The symbols move the units like this.
s665: fo>s63, pe>s319, le>s136, ko>s368
s741: fo>s584, pe>s124, le>s938, ko>s324
s823: fo>s354, pe>s202, le>s22, ko>s509
s207: fo>s136, pe>s426, le>s96, ko>s827
s799: fo>s22, pe>s878, le>s170, ko>s466
s766: fo>s741, pe>s122, le>s695, ko>s38
s369: fo>s878, pe>s509, le>s447, ko>s272
s887: fo>s509, pe>s373, le>s466, ko>s43
s428: fo>s84, pe>s63, le>s89, ko>s426
s827: fo>s512, pe>s449, le>s223, ko>s124
s89: fo>s674, pe>s428, le>s503, ko>s207
s694: fo>s87, pe>s113, le>s271, ko>s202
s992: fo>s210, pe>s184, le>s449, ko>s656
s968: fo>s271, pe>s354, le>s263, ko>s878
s113: fo>s217, pe>s38, le>s694, ko>s279
s272: fo>s887, pe>s681, le>s613, ko>s84
s116: fo>s276, pe>s667, le>s726, ko>s503
s170: fo>s85, pe>s799, le>s501, ko>s954
s553: fo>s170, pe>s447, le>s373, ko>s276
s950: fo>s988, pe>s87, le>s285, ko>s354
s955: fo>s656, pe>s938, le>s494, ko>s87
s509: fo>s473, pe>s501, le>s369, ko>s681
s96: fo>s435, pe>s207, le>s210, ko>s223
s726: fo>s359, pe>s116, le>s84, ko>s319
s359: fo>s491, pe>s276, le>s43, ko>s244
s512: fo>s426, pe>s368, le>s691, ko>s646
s368: fo>s616, pe>s210, le>s512, ko>s361
s85: fo>s263, pe>s22, le>s443, ko>s447
s494: fo>s976, pe>s955, le>s122, ko>s950
s681: fo>s373, pe>s491, le>s272, ko>s726
s355: fo>s494, pe>s988, le>s324, ko>s271
s373: fo>s501, pe>s553, le>s887, ko>s359
s691: fo>s207, pe>s512, le>s184, ko>s584
s503: fo>s284, pe>s89, le>s319, ko>s96
s473: fo>s202, pe>s443, le>s878, ko>s373
s84: fo>s43, pe>s726, le>s674, ko>s665
s443: fo>s279, pe>s85, le>s473, ko>s553
s988: fo>s955, pe>s695, le>s355, ko>s694
s667: fo>s613, pe>s897, le>s116, ko>s89
s122: fo>s124, pe>s494, le>s766, ko>s285
s674: fo>s897, pe>s84, le>s284, ko>s136
s976: fo>s361, pe>s656, le>s124, ko>s988
s124: fo>s646, pe>s976, le>s741, ko>s355
s897: fo>s272, pe>s43, le>s667, ko>s428
s997: fo>s503, pe>s435, le>s616, ko>s184
s894: fo>s38, pe>s490, le>s773, ko>s85
s279: fo>s894, pe>s263, le>s202, ko>s170
s656: fo>s771, pe>s477, le>s976, ko>s695
s466: fo>s369, pe>s887, le>s954, ko>s897
s136: fo>s428, pe>s665, le>s435, ko>s512
s217: fo>s766, pe>s324, le>s87, ko>s894
s43: fo>s681, pe>s359, le>s897, ko>s63
s938: fo>s477, pe>s741, le>s955, ko>s217
s324: fo>s122, pe>s355, le>s217, ko>s490
s38: fo>s324, pe>s285, le>s113, ko>s263
s223: fo>s691, pe>s827, le>s771, ko>s741
s449: fo>s368, pe>s992, le>s827, ko>s976
s771: fo>s184, pe>s223, le>s361, ko>s938
s22: fo>s968, pe>s823, le>s85, ko>s369
s319: fo>s244, pe>s503, le>s665, ko>s210
s447: fo>s799, pe>s369, le>s553, ko>s613
s435: fo>s89, pe>s136, le>s997, ko>s691
s285: fo>s355, pe>s950, le>s38, ko>s968
s244: fo>s116, pe>s284, le>s63, ko>s997
s695: fo>s938, pe>s766, le>s988, ko>s113
s426: fo>s665, pe>s616, le>s207, ko>s449
s491: fo>s553, pe>s954, le>s681, ko>s116
s878: fo>s823, pe>s473, le>s799, ko>s887
s616: fo>s319, pe>s997, le>s426, ko>s992
s184: fo>s96, pe>s691, le>s992, ko>s477
s276: fo>s954, pe>s613, le>s359, ko>s284
s613: fo>s466, pe>s272, le>s276, ko>s674
s210: fo>s997, pe>s96, le>s368, ko>s771
s63: fo>s726, pe>s244, le>s428, ko>s616
s490: fo>s285, pe>s271, le>s894, ko>s22
s773: fo>s113, pe>s894, le>s354, ko>s443
s477: fo>s223, pe>s584, le>s656, ko>s766
s361: fo>s992, pe>s771, le>s646, ko>s955
s646: fo>s449, pe>s361, le>s584, ko>s494
s501: fo>s443, pe>s170, le>s509, ko>s491
s354: fo>s694, pe>s773, le>s968, ko>s473
s87: fo>s695, pe>s217, le>s950, ko>s773
s263: fo>s490, pe>s968, le>s279, ko>s799
s584: fo>s827, pe>s646, le>s477, ko>s122
s284: fo>s667, pe>s674, le>s244, ko>s435
s271: fo>s950, pe>s694, le>s490, ko>s823
s202: fo>s773, pe>s279, le>s823, ko>s501
s954: fo>s447, pe>s466, le>s491, ko>s667

The rows follow the links: the fewer symbols apart two units are, the more alike their rows tend to be.

Each row is also shifted at random along 8 hidden directions that mean nothing.

Some units, each with a row of numbers:
s113
-72 -8 111 -39 90 -1 35 -129 23 112 -21 76 -63 9 26 108 -86 -54 28 109 94 -8 72 -87 115 51 10 41 39 34 1 -47 -64 31 -42 -35 26 -13 -36 -51 -104 37 10 -38 -71 36 -86 18 2 -105 -65 -20 -43 59 82 64 -65 31 73 19 -46 64 68 -27 -23 -94 -95 5 -61
s426
-189 57 -93 59 -37 -51 -128 78 -51 5 37 -37 85 85 -105 -49 -46 -35 51 -93 -81 14 -13 97 -69 -15 23 55 -106 -43 35 107 117 -114 121 -2 -51 69 -13 -41 58 77 -5 -26 9 -17 -5 -83 -55 99 89 -8 37 -12 -1 -113 8 52 16 -64 -24 8 -89 17 -94 24 131 21 20
s988
320 21 115 -88 -110 -59 29 136 11 -41 55 73 -130 -54 38 102 80 53 -131 -24 49 -108 45 -146 17 52 43 54 17 82 82 -29 -52 3 10 -38 60 30 53 4 45 -53 104 -111 -71 -35 20 -64 -62 -17 -22 -61 -68 -109 -129 38 36 -84 -93 -120 65 13 11 38 92 -86 -13 -90 -112
s494
51 -39 114 -96 -111 54 198 -52 -32 -82 22 61 -219 -126 20 89 166 39 -44 7 85 -62 -7 -156 -82 158 76 4 -28 127 89 -47 -147 69 -6 43 110 17 -125 -13 106 -139 61 -73 -86 -59 56 57 -8 -143 18 -142 -83 58 -42 34 70 -101 -52 -67 5 46 19 -10 183 -34 -93 -133 -36
s447
-39 -39 -86 40 54 45 -49 -77 123 10 -69 -36 12 28 18 -22 -77 35 12 1 -13 -14 38 35 61 -74 29 -3 88 -68 -82 -30 -56 69 -149 24 -33 -31 75 134 -48 5 41 141 151 -3 37 196 -67 85 -90 88 63 -181 82 107 3 -26 23 38 104 -61 94 -91 8 45 38 95 2
s449
81 27 -35 61 -120 23 29 32 -101 -40 30 -91 -46 -63 -147 38 21 -80 9 -66 -14 32 -18 -77 -72 46 127 -4 -88 4 20 74 -38 -45 50 4 66 37 -122 -33 112 81 -50 -59 -68 -79 2 36 15 -54 149 -98 -20 1 111 -83 29 -69 -62 -103 -32 -17 -48 -50 59 7 -23 -112 5
s359
246 -37 81 26 -64 55 -84 34 -29 51 -64 -109 30 -118 55 -74 27 -63 -47 -103 -66 31 -35 55 -34 -99 -45 -114 -60 -83 23 -46 56 -3 -17 7 -28 -74 -22 6 -3 12 -54 50 72 0 87 -201 75 -5 33 10 90 41 27 -73 -33 -34 -32 -21 -114 -104 -55 103 -46 87 -41 12 136
s771
-207 78 -95 34 -4 -1 -13 86 -16 -5 59 -74 53 -17 -131 48 -86 15 -12 -70 -59 -44 20 -73 5 -7 113 53 7 -69 56 25 -4 -87 28 -22 -49 120 9 -44 98 82 14 -77 -4 -94 -9 16 -39 20 111 5 -19 -69 43 -82 -28 9 28 -130 32 22 -25 -64 -37 -49 2 -55 -60
s443
-84 19 7 17 -42 117 -73 -99 78 106 -123 6 -6 -83 -11 67 -14 -56 -15 38 57 -30 64 41 76 -102 124 -68 -179 -74 -76 -9 42 -17 -128 -148 -44 -104 -167 -30 -136 -7 28 135 5 -44 -81 -158 -62 -59 -40 -35 92 122 28 113 -21 107 26 -97 -248 61 -85 -9 -55 -17 16 86 71
s354
67 -19 75 -62 -86 -1 -58 15 10 43 3 54 -94 -40 17 127 1 -51 -76 -23 85 2 113 -41 73 -29 81 -33 -64 52 -64 -3 -7 56 -94 -96 55 -59 -14 83 -69 78 103 10 -56 3 -16 3 -74 -39 -93 -50 9 -77 42 120 -62 1 -54 -68 -50 -19 24 33 23 -53 -9 55 -50
s491
-42 -78 -21 12 31 89 58 -111 47 -27 -70 -56 68 -71 115 -95 51 12 33 48 16 85 -39 119 -50 -8 -79 -116 -40 -4 17 -15 -46 -11 -81 86 38 -81 -111 -25 -75 -98 -4 171 102 15 17 -33 91 -8 -33 5 32 223 -23 23 -12 23 70 178 -56 7 -75 -59 129 132 83 18 178
s878
-42 -31 6 46 -51 136 -15 -147 89 28 -136 14 -118 -37 -30 38 46 -31 -6 2 51 -25 -8 0 29 -66 130 -13 -91 -66 -123 -64 5 92 -133 -121 -7 -130 -42 88 -90 -85 -21 127 18 -3 -7 11 -105 -42 -59 -54 67 -56 16 131 62 3 -57 -55 -100 -21 30 24 -28 49 -82 48 67
s373
-7 -112 -68 -46 67 90 132 -158 -25 -91 -43 -47 107 -28 124 -21 43 -4 20 57 51 169 -60 127 -53 26 -66 -151 42 13 9 -50 -64 28 -82 79 52 -63 13 16 -79 -8 52 169 65 69 56 97 48 -97 -69 22 -56 127 -8 60 -150 39 25 324 44 -57 -47 -69 149 117 -14 1 217
s466
39 6 -53 92 -4 6 -154 -61 148 49 -144 -65 70 35 30 -73 -111 -20 31 38 -21 -16 4 52 82 -116 -34 6 45 -120 -33 42 -42 -15 -90 46 -21 -67 5 31 -113 66 -21 158 180 -23 16 54 -26 84 -26 114 87 -147 95 45 34 -76 2 -16 45 -66 -1 -120 -6 47 120 43 54
s897
10 -33 39 16 45 42 -116 -38 26 100 -57 -86 -6 -52 29 -71 -77 -43 42 -111 -90 -4 25 71 -15 -65 -43 -25 8 -98 47 -30 29 2 -37 60 -74 23 -15 55 24 31 1 57 152 -8 102 -41 12 79 1 63 117 -28 119 -57 -24 0 85 -27 -32 -72 37 30 -88 85 5 86 47
s773
-106 -3 73 -21 -41 13 -46 128 -18 26 33 16 13 -28 60 103 32 -44 -145 -39 70 54 61 -1 93 -72 48 -58 -89 14 -49 -28 72 -49 -74 -170 58 -79 67 14 -141 22 61 -10 -90 59 -94 -211 -31 -28 -68 -69 -26 50 -123 80 -94 36 -73 44 -79 -24 -60 113 -11 -5 -16 22 30
s955
246 32 76 55 67 20 57 -14 14 76 21 -48 -44 -26 -58 91 -101 -42 -8 24 41 -39 42 -171 105 67 72 108 68 -55 96 -22 -109 -89 -22 -1 46 57 -33 -117 -30 27 -35 -116 -33 -51 -97 -21 31 -56 85 -45 -59 37 67 -44 13 -57 67 -46 22 44 23 -79 13 -57 -63 -113 -79
s694
218 -25 94 75 62 -24 17 -38 117 58 29 76 -163 96 11 60 -54 9 -4 74 116 -32 103 -117 132 92 19 174 56 82 -39 19 -124 6 -99 -21 149 -43 9 40 -156 -64 6 -31 -44 46 -132 95 -21 64 -72 -76 -49 -36 -7 112 128 -68 35 49 131 46 122 -64 76 4 41 -9 -154
s124
-377 55 -20 98 -74 -33 12 51 148 -51 4 10 -94 37 -39 -5 -7 84 -3 63 39 -123 34 -109 36 68 60 160 21 19 51 101 -143 -92 -27 61 99 38 -95 -50 3 -105 24 6 40 -114 -73 72 -24 116 56 -36 -18 -34 -60 27 222 -140 14 -108 121 90 -15 -181 166 3 199 -104 -120
s276
105 -50 48 -11 46 123 19 -88 11 48 -65 -60 -35 -111 48 -82 46 14 20 -71 -67 -21 -43 68 -57 -34 -31 -74 -37 -66 18 -98 43 52 -50 20 -93 -38 -34 24 32 -122 -43 62 94 3 92 -113 39 -17 -6 9 93 118 -8 -36 0 42 67 7 -129 -26 11 93 -71 95 -93 70 105
s85
63 -24 -28 59 -32 1 -14 -93 121 -42 -79 73 -74 109 8 13 29 11 -9 107 99 4 -8 -2 68 -10 33 60 19 31 -151 22 -68 87 -105 -46 94 -130 37 101 -142 -46 -6 127 11 51 -58 159 -73 27 -99 -7 -13 -139 -22 171 107 -79 -95 65 94 -24 60 -68 84 22 47 19 -11
s184
-119 37 -99 77 51 -5 62 28 -48 -56 69 -34 17 63 -135 -46 -24 18 70 -7 -47 -10 -37 -38 -33 49 43 68 30 0 -36 51 -17 -21 77 32 1 76 -10 -15 99 -6 -99 -76 -49 -26 -45 129 58 40 104 -24 -21 2 38 -81 105 -14 14 -23 64 40 42 -53 -22 -8 -8 -34 -84
s263
120 -36 -36 10 132 1 10 -45 95 45 47 67 -27 101 27 81 -95 30 7 44 83 28 135 7 128 46 25 85 45 45 -48 7 -57 -17 -127 -46 75 -5 51 73 -153 6 112 46 -1 49 -115 136 -69 72 -128 -16 -39 -4 9 139 -34 60 104 139 122 47 84 -88 45 15 78 86 -91
s503
224 -26 71 2 -93 -65 -13 -2 -109 -41 13 18 -87 28 -32 -97 116 -50 54 -57 -56 34 -98 20 -144 31 -93 -21 -18 73 -46 43 41 127 133 93 33 -30 -10 77 137 6 -111 -56 -38 54 120 56 66 2 47 -22 23 -80 76 -96 93 -93 -109 -34 20 -89 60 119 -30 40 -58 -17 -5
s207
286 60 -16 14 -127 3 -70 -20 -99 -22 -28 23 -25 30 -129 10 79 -70 58 -87 -47 9 -82 38 -125 26 76 41 -188 -25 50 66 127 -69 153 -45 -50 36 -62 -63 95 38 -4 -58 -62 -25 43 -115 -113 -32 106 -87 6 9 -3 -110 10 37 -65 -130 -118 13 -128 73 -83 7 -1 -39 84
s613
79 -73 22 -66 -16 78 90 -44 31 -49 -22 2 -74 -139 96 -120 124 95 3 -10 -35 -56 -7 68 -114 4 -80 -135 -39 66 -13 -53 -33 126 -63 105 -29 -41 -139 64 95 -185 2 99 81 -33 118 18 102 6 -45 14 106 148 -21 33 93 19 51 -28 -89 15 37 39 73 70 15 75 33
s223
-281 36 -75 17 -20 42 79 63 -81 -79 51 -62 24 -11 -117 31 31 10 -21 -80 -39 0 -61 -50 -64 30 96 17 -6 -48 39 -24 27 -48 68 -32 -28 80 54 -33 109 4 -19 -81 -61 -51 18 8 -42 -48 104 -46 -49 -33 -34 -81 -23 2 -46 -31 31 -7 -32 8 -16 0 -94 -83 26
s827
-3 30 -103 30 13 -29 39 66 3 -23 125 -54 -36 -17 -136 8 -87 50 41 -28 -41 -58 85 -91 -17 54 85 54 44 36 -2 79 -97 -8 10 82 12 137 -106 21 155 52 -1 -72 -6 -116 2 222 55 67 87 -2 10 -29 164 -46 80 -30 82 -149 94 63 82 -151 43 -48 70 -22 -193
s272
284 -69 53 -58 4 56 61 -175 -51 23 -113 -29 -8 -111 71 -63 57 -39 50 29 -25 13 -81 26 -75 -41 -72 -153 40 -23 -25 -106 -20 160 -15 68 -72 -71 -48 23 56 -21 -80 58 54 21 141 51 89 -139 -18 69 54 17 123 -9 -58 -15 -16 7 -105 -71 52 46 -38 6 -170 21 110
s887
199 -34 -38 23 -13 64 -7 -80 66 -45 -119 -8 28 10 54 -45 58 37 -21 15 -1 14 -85 74 -10 -56 -23 -29 17 -68 -25 -66 16 30 -55 -12 -28 -86 97 44 -53 -95 -2 129 94 23 56 -9 -77 -2 -60 34 19 -70 -113 64 7 -6 -59 93 24 -50 -25 21 9 79 -9 13 133
s87
114 29 72 -166 106 -72 96 -16 12 31 51 175 -40 15 60 96 5 107 -24 117 43 -112 37 -93 65 61 -41 48 120 71 39 -108 -1 66 25 -31 -84 81 86 -38 28 -56 81 -122 -74 25 -6 28 -41 -87 -106 61 -71 -28 -99 60 -61 87 45 -52 24 105 86 32 -73 -180 -115 13 -147
s741
-125 80 44 -54 -79 -36 20 64 -18 19 -11 5 14 -94 -25 62 -3 1 -40 68 3 -123 -4 -138 20 -17 37 -17 25 -22 54 -8 -28 -11 62 -19 -65 45 -78 -116 94 43 -32 -98 -60 -98 9 -69 44 -118 72 41 -22 -23 36 -41 -14 -36 -35 -215 -95 53 -36 -35 -24 -177 -65 -91 -64
s584
-183 56 -89 -28 62 35 122 -9 -52 -50 35 -7 50 0 -65 62 -7 54 18 0 -16 -22 -48 -34 -32 74 77 58 31 -44 114 -37 -3 -97 60 -19 -61 132 40 -111 76 -29 42 -73 -35 -54 -24 -9 -58 -62 73 -14 -91 61 -85 -60 -61 72 57 20 27 92 -62 -54 -14 -39 -40 -74 21

From each start, follow one symbol. Which unit do you reach?
Answers are names.
new walk
290 79 -54 -20 -59 -66 65 122 9 -99 61 30 7 18 -48 43 29 81 -45 45 0 -85 -32 -107 -19 50 36 86 51 28 67 39 -38 -65 69 16 9 92 30 -80 98 -34 21 -101 -44 -72 -26 28 -37 9 65 -5 -77 -74 -110 -22 77 -56 -43 -92 102 73 -48 -65 74 -85 55 -110 -88
ko	s766
new walk
-5 -37 104 -95 11 46 135 -69 -55 19 28 13 -109 -97 29 150 25 -18 -37 -34 69 -9 48 -127 -1 119 76 19 7 33 136 -73 -81 -23 -29 -4 44 59 -29 -66 26 -11 109 -77 -60 -24 4 -30 -47 -135 -2 -97 -88 82 -4 -1 -97 1 44 9 -4 41 0 0 89 -36 -119 -95 0
fo	s938
new walk
-199 -41 -43 10 -111 63 -62 -19 59 -78 -113 -66 54 -33 71 -29 67 -13 -64 -26 9 55 -50 94 -13 -103 14 -97 -42 -55 -49 -3 4 20 -106 -27 16 -114 44 81 -77 2 45 186 106 3 69 -8 -60 19 -59 18 46 -109 -41 89 -31 -57 -110 64 7 -98 -69 -25 89 90 72 24 162
fo	s170
new walk
5 85 13 57 -108 -38 -38 3 92 -13 -63 13 -101 15 -87 49 -23 23 16 43 24 -146 -3 -152 37 40 96 153 12 -27 64 59 -107 -58 22 10 10 57 -69 -70 43 -16 1 -43 28 -107 -25 54 -108 15 75 -8 -12 -155 21 -4 141 -127 -43 -222 61 58 -13 -133 57 -78 77 -118 -98
ko	s988
new walk
-207 82 -119 -17 50 -15 72 169 -67 -83 121 -53 138 -6 -56 27 -9 83 -65 -29 -54 -20 -30 -17 -19 -3 44 8 38 -49 73 -20 59 -115 68 -42 -63 127 113 -72 91 -3 6 -105 -52 -41 -29 -62 6 6 74 14 -64 32 -145 -81 -64 65 13 -6 41 51 -71 -4 -35 -46 -16 -58 -18
le	s646
new walk
-181 -9 -9 97 -139 71 -130 20 108 28 -110 -79 -14 -53 -14 17 -15 -67 -83 -14 44 -12 49 17 72 -153 106 -63 -103 -74 -147 22 -5 18 -154 -101 44 -151 -76 91 -125 31 -18 163 41 -37 -33 -45 -24 42 -20 -24 106 -85 52 119 71 -75 -107 -89 -102 -72 -34 -31 26 43 70 51 44
ko	s466
new walk
-155 -8 -72 102 -3 48 80 -84 -66 -27 31 -111 -37 12 -140 16 -41 -86 95 -36 3 85 -14 -53 -46 97 97 39 -43 -14 20 82 -85 -59 40 65 92 49 -124 -52 62 67 -62 -20 -37 -47 -35 137 21 -30 140 -96 -46 65 176 -81 30 -52 33 21 39 10 -7 -115 85 59 -5 -96 20
ko	s656
new walk
-49 -15 0 -6 124 57 -4 -56 107 106 23 63 -92 38 -14 103 -89 42 8 -18 66 -19 148 1 123 41 97 97 -32 -3 -31 -25 -12 -29 -147 -109 7 5 10 57 -129 -52 128 39 10 16 -109 33 -135 64 -115 -56 15 39 -25 140 -23 111 140 38 13 86 67 -32 -22 15 34 117 -81
ko	s878
new walk
211 -32 85 -98 1 -144 46 165 -52 -16 123 59 71 -7 127 48 -23 -22 -120 136 90 49 85 -86 110 -25 -128 -121 124 162 -99 -5 -57 106 -12 0 93 -66 47 33 -54 112 -30 -92 -157 69 -61 64 200 -74 -95 56 -79 -9 28 73 -82 -39 -86 70 54 -25 76 13 70 -155 -47 2 -156
ko	s823
new walk
-179 -21 61 14 19 36 5 65 58 13 49 50 -87 20 44 69 28 18 -105 -21 80 2 74 -13 86 14 51 51 -49 45 -57 -32 6 -26 -112 -129 100 -69 61 51 -148 -101 71 -5 -71 49 -110 -109 -49 53 -88 -112 -27 55 -158 111 30 16 -10 81 7 24 11 69 46 54 18 33 -37
fo	s38
new walk
111 51 89 -87 84 -64 16 65 -47 34 32 49 63 25 57 126 -58 -14 -79 37 42 -12 -7 -92 107 -6 -25 51 123 -30 88 -94 40 -53 46 -95 -45 52 197 -81 -44 56 38 -152 -83 63 -47 -120 -42 -97 -28 47 -115 -63 -119 -9 -160 34 -20 44 41 -5 -6 74 -95 -125 -143 -65 -23
le	s217
new walk
34 33 117 -81 57 -24 29 9 -30 84 5 85 34 -30 68 102 -20 -40 -47 94 85 -7 49 -54 97 -9 -19 -40 -12 22 20 -46 32 -38 -4 -93 -10 -25 -21 -111 -101 27 23 -88 -122 37 -110 -183 37 -136 -47 4 -49 151 -55 29 -118 85 31 -1 -137 80 -41 51 -62 -131 -83 -7 -26
fo	s324
new walk
28 33 4 -43 129 -50 162 -8 24 -4 82 44 -30 7 -20 29 -57 86 32 119 18 -112 20 -164 54 94 -14 72 198 59 39 -44 -133 46 13 74 -21 115 8 -56 93 -41 -37 -123 -37 -59 -37 187 90 -51 12 54 -74 -8 50 -5 58 -20 84 -53 113 95 136 -100 19 -134 -89 -52 -192
fo	s477
new walk
-225 -7 -107 -35 75 10 64 -12 -106 -46 101 32 28 44 -67 -54 43 59 91 -82 -73 41 -24 123 -142 91 -15 7 -67 46 35 27 108 -30 106 50 -55 115 -15 4 127 -46 37 -40 -18 5 44 21 -19 53 34 -38 -1 150 -42 -95 -32 145 101 61 -10 63 -26 48 -54 63 27 56 19
fo	s319
new walk
210 -21 -99 -69 108 34 15 84 30 4 48 -26 114 -72 63 -17 -53 103 -65 8 -47 -32 72 69 54 -113 -22 -126 72 -31 -88 -91 40 75 -116 -35 -113 5 77 82 10 -16 31 65 51 -6 22 51 62 39 -88 130 67 8 -20 74 -89 116 74 10 -20 -7 58 3 -56 -42 -28 148 -42
le	s447
new walk
-34 -37 83 64 -177 62 -219 41 60 89 -95 -128 -46 -143 46 -70 -30 -110 -27 -148 -59 9 62 61 -29 -107 13 -88 -164 -69 45 77 -6 -59 -73 53 35 -68 -193 34 -18 67 24 135 159 -72 90 -171 29 98 47 -22 168 22 148 -45 23 -105 10 -141 -141 -97 -91 -18 64 127 166 28 102
ko	s63
new walk
39 84 -143 63 61 -47 5 134 -24 -46 124 16 114 101 -100 -90 -13 97 33 -3 -82 -32 -19 79 -52 23 -17 78 -47 10 -4 92 114 -123 124 6 -59 108 3 -77 56 -70 -42 -75 -35 -37 -91 -70 32 136 76 -6 -9 141 -142 -95 89 108 74 -10 2 117 -68 10 -67 18 133 20 -65
le	s368
new walk
93 -38 -1 60 -109 94 -28 29 0 -43 -88 -67 19 -36 31 32 87 -71 -123 -37 43 80 -69 25 28 -139 60 -105 -66 -70 -120 -63 51 28 -100 -143 50 -190 94 71 -123 -15 -61 95 -25 48 -5 -118 -39 -68 -12 -45 7 -73 -88 83 -27 -55 -188 77 -62 -133 -61 102 7 78 -83 -11 163
pe	s799
new walk
-14 5 -79 106 -14 37 130 -103 -56 -132 4 17 -82 125 -135 -49 111 11 101 -9 8 48 -150 -12 -122 142 50 141 -33 34 -12 50 -8 -10 115 32 89 14 10 -18 64 -122 -85 -42 -70 26 -17 123 -60 12 94 -119 -92 16 -70 -59 156 -63 -55 106 115 13 -3 6 58 103 -28 -103 51
le	s691
